Below is a small trained network, with its code and all its weights. Each question gives an input and a class and asks what happens when units are switched off, that is, made to give their printed mean instead of their output.

import numpy as np


def w(rows, s, z=0):
    codes = np.array(rows[::2]) - 128.0
    scale = np.full(codes.shape[1], s)
    scale[-1] = z or s
    return codes * scale


def f(y):
    return np.maximum(y, 0)


def log_softmax(a):
    a = a - a.max(-1, keepdims=True)
    return a - np.log(np.exp(a).sum(-1, keepdims=True))


def net(x, mask):
    res = np.array(x, float).reshape(1, 6) / 4 @ E
    y = f(res @ A[0][:, :-1].T + A[0][:, -1])
    res = res + np.where(mask, y, B[0][:, -1]) @ B[0][:, :-1]
    return log_softmax(res[-1] @ U[:, :-1].T + U[:, -1])


A, B = {}, {}
E = w([
[101,102,185,191,48,145],'x0',
[154,202,84,93,174,111],'x1',
[3,105,137,20,95,181],'x2',
[127,107,136,122,11,12],'x3',
[218,5,105,151,192,55],'x4',
[80,144,185,205,36,159],'x5',
],0.0078)
A[0] = w([
[89,96,122,113,46,171,254],'n0',
[185,124,74,92,182,166,180],'n1',
[174,168,157,208,90,144,251],'n2',
[106,223,140,195,129,199,215],'n3',
[135,148,21,94,199,168,182],'n4',
[144,54,73,186,94,40,179],'n5',
[192,147,90,114,217,119,227],'n6',
[37,113,162,64,113,206,247],'n7',
[176,159,77,86,255,153,192],'n8',
[176,66,151,206,27,24,248],'n9',
[127,144,98,110,242,91,164],'n10',
[56,126,153,19,141,166,213],'n11',
[44,70,154,71,107,131,183],'n12',
[157,198,147,207,84,175,200],'n13',
],0.0081,0.0026)
B[0] = w([
[156,105,155,68,37,92,209],'n0',
[109,138,64,125,189,122,206],'n1',
[110,107,220,226,125,166,204],'n2',
[40,103,160,159,95,221,221],'n3',
[89,179,35,131,182,201,223],'n4',
[215,49,153,104,206,78,213],'n5',
[156,72,77,205,230,160,231],'n6',
[80,191,72,102,28,106,242],'n7',
[107,192,31,138,226,167,252],'n8',
[194,31,212,131,143,36,255],'n9',
[131,156,67,158,254,180,213],'n10',
[127,220,83,45,77,97,228],'n11',
[136,143,67,58,88,78,202],'n12',
[69,81,173,185,119,166,205],'n13',
],0.0081,0.0098)
U = w([
[104,98,194,185,120,167,85],'0',
[151,122,122,56,77,129,198],'1',
[250,60,182,127,143,90,218],'2',
[153,124,75,143,189,163,2],'3',
],0.014,0.00082)

Each question gives the input, the list of numbers given to net, and the class t.
The units are the neurons (one row each of A and B). Each row of codes is followed by its name. A weight is (code - 128) times the scale printed after its matrix; where a second scale follows, it is the last column's (A, B and U).
mask holds one flag per neuron, in row order. A switched-off neuron (its flag False) gives its mean, the last column of its row in B, instead of its output. The means were averaged over made-up inputs and are rounded, as every weight is.
A unit's drop is (log p(t) with every unit on - log p(t) with that unit switched off) / (log p(t) with every unit on - log p(t) with every unit switched off).
The circuit of an input: a set's keep is (log p(t) with only the set's units on - log p(t) with every unit switched off) / (log p(t) with every unit on - log p(t) with every unit switched off). Starting from the 12 units with the biggest drops (on a tie, the unit counted first), units are removed one at a time, each time the one whose removal leaves the highest keep (on an exact tie, the one counted first), for as long as the keep stays at least 0.8.
units of the circuit, in order: the units of the circuit, biggest drop first
top k neurons: the k neurons with the biggest drops, biggest first
drop of u: that unit's drop, to one decimal
input [5,-7,-7,-2,-3,-2], class 0: units of the circuit, in order : n2
input [2,1,4,-8,-7,-3], class 1: units of the circuit, in order : n7, n11
input [-5,5,-4,6,-4,1], class 2: top 3 neurons : n8, n4, n7
input [-3,1,7,2,-4,-8], class 1: top 3 neurons : n11, n7, n12
input [1,6,7,8,4,6], class 2: top 2 neurons : n9, n5
input [7,-1,4,-1,-7,6], class 1: top 2 neurons : n7, n0
input [0,-2,0,-3,5,8], class 2: top 2 neurons : n9, n4
input [1,0,0,3,-5,0], class 1: top 3 neurons : n6, n0, n10
input [1,-4,-8,6,-6,-2], class 2: drop of n9 : 0.4
input [8,2,0,8,-6,-5], class 2: drop of n8 : 0.1
input [-2,0,-3,-1,4,5], class 2: drop of n13 : 0.0
